Below is a small trained network, with its code and all its weights. Each question gives an input and a class and asks what happens when units are switched off, that is, made to give their printed mean instead of their output.

import numpy as np


def w(rows, s, z=0):
    codes = np.array(rows[::2]) - 128.0
    scale = np.full(codes.shape[1], s)
    scale[-1] = z or s
    return codes * scale


def f(y):
    return np.maximum(y, 0)


def log_softmax(a):
    a = a - a.max(-1, keepdims=True)
    return a - np.log(np.exp(a).sum(-1, keepdims=True))


def net(x, mask):
    res = np.array(x, float).reshape(1, 4) / 4 @ E
    y = f(res @ A[0][:, :-1].T + A[0][:, -1])
    res = res + np.where(mask, y, B[0][:, -1]) @ B[0][:, :-1]
    return log_softmax(res[-1] @ U[:, :-1].T + U[:, -1])


A, B = {}, {}
E = w([
[95,78,167,245,60,107,80,93,131],'x0',
[207,97,174,128,35,151,193,132,40],'x1',
[137,201,140,205,145,118,104,6,118],'x2',
[108,146,186,105,98,63,83,46,221],'x3',
],0.012)
A[0] = w([
[129,81,166,15,80,61,174,221,120,164],'n0',
[65,134,149,210,49,43,125,65,162,245],'n1',
[62,150,184,36,100,98,126,128,212,175],'n2',
[112,109,213,254,29,150,51,80,84,200],'n3',
[77,166,138,99,179,44,90,69,182,192],'n4',
[81,145,112,147,131,188,136,176,114,134],'n5',
[154,116,116,177,91,223,131,160,25,223],'n6',
[105,61,184,107,41,115,112,103,84,185],'n7',
[158,109,131,9,214,132,120,171,106,206],'n8',
[148,3,190,65,73,148,167,158,94,211],'n9',
[108,126,192,153,165,149,73,72,179,133],'n10',
[111,163,77,144,152,182,201,171,113,191],'n11',
[134,201,107,30,180,178,124,130,187,196],'n12',
[110,198,138,216,139,134,169,162,49,174],'n13',
[59,169,85,158,187,83,54,23,223,176],'n14',
[167,108,138,245,141,91,97,127,47,253],'n15',
[148,162,61,192,189,132,125,87,97,179],'n16',
[208,55,99,81,61,154,188,166,52,154],'n17',
],0.0089,0.0036)
B[0] = w([
[138,97,66,202,65,125,100,190,30,205],'n0',
[101,82,135,120,38,151,163,106,198,239],'n1',
[98,180,60,113,158,114,170,186,114,201],'n2',
[117,98,189,146,114,116,146,43,175,251],'n3',
[65,161,36,132,140,131,161,169,191,219],'n4',
[149,127,131,83,159,120,115,159,102,157],'n5',
[200,77,214,99,178,197,124,136,110,203],'n6',
[74,151,130,187,64,150,62,111,109,191],'n7',
[212,158,123,140,113,38,38,128,53,203],'n8',
[135,99,96,185,51,184,72,159,39,204],'n9',
[78,111,92,121,78,125,162,134,223,193],'n10',
[190,136,127,130,202,116,135,154,126,178],'n11',
[144,156,68,91,116,48,123,128,60,200],'n12',
[170,99,204,68,176,158,91,93,179,174],'n13',
[62,93,91,98,149,66,236,244,255,254],'n14',
[150,120,185,85,149,158,159,36,174,199],'n15',
[136,108,134,66,142,156,161,151,177,175],'n16',
[154,46,146,198,111,207,167,165,89,212],'n17',
],0.0082,0.02)
U = w([
[136,243,25,34,121,17,62,146,114,129],'0',
[104,91,238,164,52,167,95,17,178,8],'1',
[140,78,93,212,67,184,73,195,61,131],'2',
[175,74,194,75,229,203,101,120,148,181],'3',
[30,115,70,110,110,120,154,164,254,159],'4',
],0.0083,0.0016)

Each question gives the input, the list of numbers given to net, and the class t.
The units are the neurons (one row each of A and B). Each row of codes is followed by its name. A weight is (code - 128) times the scale printed after its matrix; where a second scale follows, it is the last column's (A, B and U).
mask holds one flag per neuron, in row order. A switched-off neuron (its flag False) gives its mean, the last column of its row in B, instead of its output. The means were averaged over made-up inputs and are rounded, as every weight is.
A unit's drop is (log p(t) with every unit on - log p(t) with that unit switched off) / (log p(t) with every unit on - log p(t) with every unit switched off).
The circuit of an input: a set's keep is (log p(t) with only the set's units on - log p(t) with every unit switched off) / (log p(t) with every unit on - log p(t) with every unit switched off). Starting from the 12 units with the biggest drops (on a tie, the unit counted first), units are removed one at a time, each time the one whose removal leaves the highest keep (on an exact tie, the one counted first), for as long as the keep stays at least 0.8.
units of the circuit, in order: the units of the circuit, biggest drop first
top k neurons: the k neurons with the biggest drops, biggest first
drop when u is switched off: that unit's drop, to one decimal
input [-7,7,4,-7], class 3: units of the circuit, in order : n6
input [-4,-7,-1,3], class 0: top 3 neurons : n12, n8, n1
input [1,6,7,-4], class 1: top 2 neurons : n3, n14
input [-4,3,1,-8], class 3: top 2 neurons : n6, n13
input [4,-1,8,-3], class 1: top 2 neurons : n3, n15
input [-5,-8,-4,6], class 0: top 2 neurons : n12, n8
input [5,8,-3,2], class 1: top 3 neurons : n3, n15, n2
input [-6,-8,3,-1], class 0: top 2 neurons : n12, n8
input [-6,-8,-2,6], class 0: top 3 neurons : n12, n8, n1
input [-3,8,6,-2], class 3: top 2 neurons : n6, n1
input [-6,-7,8,-5], class 0: top 2 neurons : n12, n1
input [7,-2,2,-6], class 1: drop when n1 is switched off : 0.0
input [1,5,-1,8], class 1: drop when n14 is switched off : 2.7
